Each set of rows is followed by a matrix. The matrix takes any point to its nearest point in the smallest flat space through zero that holds those rows.
[[1.29 8.00]]
Nearest-point matrix:
[ 0.03  0.16]
[ 0.16  0.97]

[[2.54 8.01]]
Nearest-point matrix:
[ 0.09  0.29]
[ 0.29  0.91]

[[ 1.41 -7.17]]
Nearest-point matrix:
[ 0.04 -0.19]
[-0.19  0.96]

[[-7.32 -6.52]]
Nearest-point matrix:
[ 0.56  0.50]
[ 0.50  0.44]

[[7.82 1.68]]
Nearest-point matrix:
[ 0.96  0.21]
[ 0.21  0.04]

[[ 3.43 -7.14]]
Nearest-point matrix:
[ 0.19 -0.39]
[-0.39  0.81]

[[-6.77 -5.05]]
Nearest-point matrix:
[ 0.64  0.48]
[ 0.48  0.36]

[[-6.09  7.16]]
Nearest-point matrix:
[ 0.42 -0.49]
[-0.49  0.58]

[[-8.16 -7.66]]
Nearest-point matrix:
[ 0.53  0.50]
[ 0.50  0.47]

[[ 6.39 -8.64]]
Nearest-point matrix:
[ 0.35 -0.48]
[-0.48  0.65]

[[-7.58  1.23]]
Nearest-point matrix:
[ 0.97 -0.16]
[-0.16  0.03]

[[ 0.94 -7.78]]
Nearest-point matrix:
[ 0.01 -0.12]
[-0.12  0.99]

[[ 8.49 -3.65]]
Nearest-point matrix:
[ 0.84 -0.36]
[-0.36  0.16]

[[-3.58  8.13]]
Nearest-point matrix:
[ 0.16 -0.37]
[-0.37  0.84]

[[1.88 8.19]]
Nearest-point matrix:
[ 0.05  0.22]
[ 0.22  0.95]

[[-7.50  1.28]]
Nearest-point matrix:
[ 0.97 -0.17]
[-0.17  0.03]

[[-1.86 -8.12]]
Nearest-point matrix:
[ 0.05  0.22]
[ 0.22  0.95]

[[ 8.11 -6.29]]
Nearest-point matrix:
[ 0.62 -0.48]
[-0.48  0.38]

[[ 3.56 -8.00]]
Nearest-point matrix:
[ 0.17 -0.37]
[-0.37  0.83]

[[-2.47  6.61]]
Nearest-point matrix:
[ 0.12 -0.33]
[-0.33  0.88]

[[-0.98 -8.75]]
Nearest-point matrix:
[ 0.01  0.11]
[ 0.11  0.99]

[[-7.62 -2.27]]
Nearest-point matrix:
[ 0.92  0.27]
[ 0.27  0.08]

[[ 0.27 -8.46]]
Nearest-point matrix:
[ 0.00 -0.03]
[-0.03  1.00]

[[8.63 2.42]]
Nearest-point matrix:
[ 0.93  0.26]
[ 0.26  0.07]

[[2.00 7.59]]
Nearest-point matrix:
[ 0.06  0.25]
[ 0.25  0.94]

[[0.72 8.56]]
Nearest-point matrix:
[ 0.01  0.08]
[ 0.08  0.99]

[[ 8.25 -3.96]]
Nearest-point matrix:
[ 0.81 -0.39]
[-0.39  0.19]

[[ 2.41 -7.08]]
Nearest-point matrix:
[ 0.10 -0.31]
[-0.31  0.90]

[[ 6.86 -0.25]]
Nearest-point matrix:
[ 1.00 -0.04]
[-0.04  0.00]

[[6.10 6.31]]
Nearest-point matrix:
[ 0.48  0.50]
[ 0.50  0.52]

[[0.91 8.47]]
Nearest-point matrix:
[ 0.01  0.11]
[ 0.11  0.99]

[[-7.80  2.56]]
Nearest-point matrix:
[ 0.90 -0.30]
[-0.30  0.10]

[[-7.75 -0.19]]
Nearest-point matrix:
[ 1.00  0.02]
[ 0.02  0.00]

[[-8.46 -5.37]]
Nearest-point matrix:
[ 0.71  0.45]
[ 0.45  0.29]

[[7.51 0.23]]
Nearest-point matrix:
[ 1.00  0.03]
[ 0.03  0.00]

[[-0.51  6.43]]
Nearest-point matrix:
[ 0.01 -0.08]
[-0.08  0.99]

[[ 4.44 -8.21]]
Nearest-point matrix:
[ 0.23 -0.42]
[-0.42  0.77]

[[-0.43 -8.19]]
Nearest-point matrix:
[ 0.00  0.05]
[ 0.05  1.00]

[[3.11 7.25]]
Nearest-point matrix:
[ 0.16  0.36]
[ 0.36  0.84]

[[-5.90 -7.96]]
Nearest-point matrix:
[ 0.35  0.48]
[ 0.48  0.65]

[[-0.97 -7.97]]
Nearest-point matrix:
[ 0.01  0.12]
[ 0.12  0.99]

[[-6.62  2.97]]
Nearest-point matrix:
[ 0.83 -0.37]
[-0.37  0.17]

[[-6.48  2.70]]
Nearest-point matrix:
[ 0.85 -0.36]
[-0.36  0.15]

[[ 7.69 -1.76]]
Nearest-point matrix:
[ 0.95 -0.22]
[-0.22  0.05]

[[-4.57 -7.82]]
Nearest-point matrix:
[ 0.25  0.44]
[ 0.44  0.75]

[[4.17 6.53]]
Nearest-point matrix:
[ 0.29  0.45]
[ 0.45  0.71]

[[-4.59 -7.21]]
Nearest-point matrix:
[ 0.29  0.45]
[ 0.45  0.71]

[[4.04 6.72]]
Nearest-point matrix:
[ 0.27  0.44]
[ 0.44  0.73]

[[7.11 8.19]]
Nearest-point matrix:
[ 0.43  0.50]
[ 0.50  0.57]

[[2.52 8.05]]
Nearest-point matrix:
[ 0.09  0.29]
[ 0.29  0.91]

[[0.88 6.84]]
Nearest-point matrix:
[ 0.02  0.13]
[ 0.13  0.98]

[[-8.70  6.98]]
Nearest-point matrix:
[ 0.61 -0.49]
[-0.49  0.39]

[[-2.35 -7.18]]
Nearest-point matrix:
[ 0.10  0.30]
[ 0.30  0.90]

[[6.41 3.19]]
Nearest-point matrix:
[ 0.80  0.40]
[ 0.40  0.20]

[[-2.04 -7.24]]
Nearest-point matrix:
[ 0.07  0.26]
[ 0.26  0.93]

[[-3.69  8.84]]
Nearest-point matrix:
[ 0.15 -0.36]
[-0.36  0.85]

[[ 0.71 -8.57]]
Nearest-point matrix:
[ 0.01 -0.08]
[-0.08  0.99]

[[-7.83 -0.19]]
Nearest-point matrix:
[ 1.00  0.02]
[ 0.02  0.00]

[[-1.80 -7.92]]
Nearest-point matrix:
[ 0.05  0.22]
[ 0.22  0.95]

[[ 6.34 -4.54]]
Nearest-point matrix:
[ 0.66 -0.47]
[-0.47  0.34]

[[7.66 0.22]]
Nearest-point matrix:
[ 1.00  0.03]
[ 0.03  0.00]

[[5.71 8.52]]
Nearest-point matrix:
[ 0.31  0.46]
[ 0.46  0.69]

[[-8.85  2.37]]
Nearest-point matrix:
[ 0.93 -0.25]
[-0.25  0.07]

[[ 0.64 -8.72]]
Nearest-point matrix:
[ 0.01 -0.07]
[-0.07  0.99]

[[ 0.21 -7.95]]
Nearest-point matrix:
[ 0.00 -0.03]
[-0.03  1.00]

[[7.42 8.04]]
Nearest-point matrix:
[ 0.46  0.50]
[ 0.50  0.54]

[[ 1.73 -6.93]]
Nearest-point matrix:
[ 0.06 -0.23]
[-0.23  0.94]

[[-3.85 -7.45]]
Nearest-point matrix:
[ 0.21  0.41]
[ 0.41  0.79]

[[-3.66 -7.62]]
Nearest-point matrix:
[ 0.19  0.39]
[ 0.39  0.81]

[[-7.83 -2.45]]
Nearest-point matrix:
[ 0.91  0.28]
[ 0.28  0.09]

[[1.17 7.52]]
Nearest-point matrix:
[ 0.02  0.15]
[ 0.15  0.98]

[[-7.75 -5.27]]
Nearest-point matrix:
[ 0.68  0.46]
[ 0.46  0.32]

[[-7.26 -5.37]]
Nearest-point matrix:
[ 0.65  0.48]
[ 0.48  0.35]

[[7.84 2.49]]
Nearest-point matrix:
[ 0.91  0.29]
[ 0.29  0.09]

[[-3.13 -6.38]]
Nearest-point matrix:
[ 0.19  0.40]
[ 0.40  0.81]

[[6.95 3.41]]
Nearest-point matrix:
[ 0.81  0.40]
[ 0.40  0.19]

[[-2.33  8.08]]
Nearest-point matrix:
[ 0.08 -0.27]
[-0.27  0.92]

[[8.10 1.15]]
Nearest-point matrix:
[ 0.98  0.14]
[ 0.14  0.02]

[[6.56 4.81]]
Nearest-point matrix:
[ 0.65  0.48]
[ 0.48  0.35]

[[-8.34 -4.58]]
Nearest-point matrix:
[ 0.77  0.42]
[ 0.42  0.23]

[[ 7.02 -5.72]]
Nearest-point matrix:
[ 0.60 -0.49]
[-0.49  0.40]

[[ 2.37 -8.19]]
Nearest-point matrix:
[ 0.08 -0.27]
[-0.27  0.92]

[[-8.53  2.88]]
Nearest-point matrix:
[ 0.90 -0.30]
[-0.30  0.10]

[[-7.65 -2.63]]
Nearest-point matrix:
[ 0.89  0.31]
[ 0.31  0.11]

[[4.73 8.54]]
Nearest-point matrix:
[ 0.23  0.42]
[ 0.42  0.77]

[[-3.82  8.96]]
Nearest-point matrix:
[ 0.15 -0.36]
[-0.36  0.85]

[[ 5.64 -7.51]]
Nearest-point matrix:
[ 0.36 -0.48]
[-0.48  0.64]

[[8.52 5.06]]
Nearest-point matrix:
[ 0.74  0.44]
[ 0.44  0.26]

[[-3.31 -6.99]]
Nearest-point matrix:
[ 0.18  0.39]
[ 0.39  0.82]

[[ 8.40 -0.60]]
Nearest-point matrix:
[ 0.99 -0.07]
[-0.07  0.01]

[[7.00 4.44]]
Nearest-point matrix:
[ 0.71  0.45]
[ 0.45  0.29]

[[8.79 3.49]]
Nearest-point matrix:
[ 0.86  0.34]
[ 0.34  0.14]

[[-6.37 -5.98]]
Nearest-point matrix:
[ 0.53  0.50]
[ 0.50  0.47]

[[-8.61  6.30]]
Nearest-point matrix:
[ 0.65 -0.48]
[-0.48  0.35]

[[-1.05  7.32]]
Nearest-point matrix:
[ 0.02 -0.14]
[-0.14  0.98]

[[8.32 4.12]]
Nearest-point matrix:
[ 0.80  0.40]
[ 0.40  0.20]

[[3.06 8.82]]
Nearest-point matrix:
[ 0.11  0.31]
[ 0.31  0.89]

[[-7.86 -8.06]]
Nearest-point matrix:
[ 0.49  0.50]
[ 0.50  0.51]

[[2.04 6.40]]
Nearest-point matrix:
[ 0.09  0.29]
[ 0.29  0.91]

[[-1.03 -8.46]]
Nearest-point matrix:
[ 0.01  0.12]
[ 0.12  0.99]

[[ 6.23 -6.57]]
Nearest-point matrix:
[ 0.47 -0.50]
[-0.50  0.53]

[[-4.86 -7.90]]
Nearest-point matrix:
[ 0.27  0.45]
[ 0.45  0.73]

[[-6.33  5.79]]
Nearest-point matrix:
[ 0.54 -0.50]
[-0.50  0.46]

[[-4.99 -6.91]]
Nearest-point matrix:
[ 0.34  0.47]
[ 0.47  0.66]

[[ 6.35 -0.06]]
Nearest-point matrix:
[ 1.00 -0.01]
[-0.01  0.00]

[[-0.66 -7.76]]
Nearest-point matrix:
[ 0.01  0.08]
[ 0.08  0.99]

[[6.87 4.54]]
Nearest-point matrix:
[ 0.70  0.46]
[ 0.46  0.30]

[[8.84 1.64]]
Nearest-point matrix:
[ 0.97  0.18]
[ 0.18  0.03]

[[ 8.54 -2.26]]
Nearest-point matrix:
[ 0.93 -0.25]
[-0.25  0.07]

[[ 6.17 -6.83]]
Nearest-point matrix:
[ 0.45 -0.50]
[-0.50  0.55]

[[1.48 7.04]]
Nearest-point matrix:
[ 0.04  0.20]
[ 0.20  0.96]

[[ 6.92 -1.31]]
Nearest-point matrix:
[ 0.97 -0.18]
[-0.18  0.03]

[[ 0.22 -8.56]]
Nearest-point matrix:
[ 0.00 -0.03]
[-0.03  1.00]

[[-7.88  2.89]]
Nearest-point matrix:
[ 0.88 -0.32]
[-0.32  0.12]

[[-7.34  3.23]]
Nearest-point matrix:
[ 0.84 -0.37]
[-0.37  0.16]

[[4.36 8.96]]
Nearest-point matrix:
[ 0.19  0.39]
[ 0.39  0.81]

[[ 8.21 -4.34]]
Nearest-point matrix:
[ 0.78 -0.41]
[-0.41  0.22]

[[ 8.94 -0.69]]
Nearest-point matrix:
[ 0.99 -0.08]
[-0.08  0.01]

[[-5.85  7.98]]
Nearest-point matrix:
[ 0.35 -0.48]
[-0.48  0.65]

[[-8.12  6.37]]
Nearest-point matrix:
[ 0.62 -0.49]
[-0.49  0.38]

[[ 7.85 -2.34]]
Nearest-point matrix:
[ 0.92 -0.27]
[-0.27  0.08]

[[-8.03  0.70]]
Nearest-point matrix:
[ 0.99 -0.09]
[-0.09  0.01]

[[-3.40  8.16]]
Nearest-point matrix:
[ 0.15 -0.36]
[-0.36  0.85]

[[ 8.50 -3.24]]
Nearest-point matrix:
[ 0.87 -0.33]
[-0.33  0.13]

[[ 6.39 -3.38]]
Nearest-point matrix:
[ 0.78 -0.41]
[-0.41  0.22]

[[1.93 6.76]]
Nearest-point matrix:
[ 0.08  0.26]
[ 0.26  0.92]

[[-0.73 -7.03]]
Nearest-point matrix:
[ 0.01  0.10]
[ 0.10  0.99]

[[-8.04 -0.15]]
Nearest-point matrix:
[ 1.00  0.02]
[ 0.02  0.00]

[[-7.77  2.92]]
Nearest-point matrix:
[ 0.88 -0.33]
[-0.33  0.12]

[[ 2.84 -8.70]]
Nearest-point matrix:
[ 0.10 -0.30]
[-0.30  0.90]

[[-6.60  0.51]]
Nearest-point matrix:
[ 0.99 -0.08]
[-0.08  0.01]

[[ 8.27 -8.07]]
Nearest-point matrix:
[ 0.51 -0.50]
[-0.50  0.49]

[[-3.65  8.57]]
Nearest-point matrix:
[ 0.15 -0.36]
[-0.36  0.85]

[[-3.17 -6.42]]
Nearest-point matrix:
[ 0.20  0.40]
[ 0.40  0.80]

[[-0.97 -8.57]]
Nearest-point matrix:
[ 0.01  0.11]
[ 0.11  0.99]

[[ 8.56 -8.60]]
Nearest-point matrix:
[ 0.50 -0.50]
[-0.50  0.50]

[[0.15 8.40]]
Nearest-point matrix:
[ 0.00  0.02]
[ 0.02  1.00]
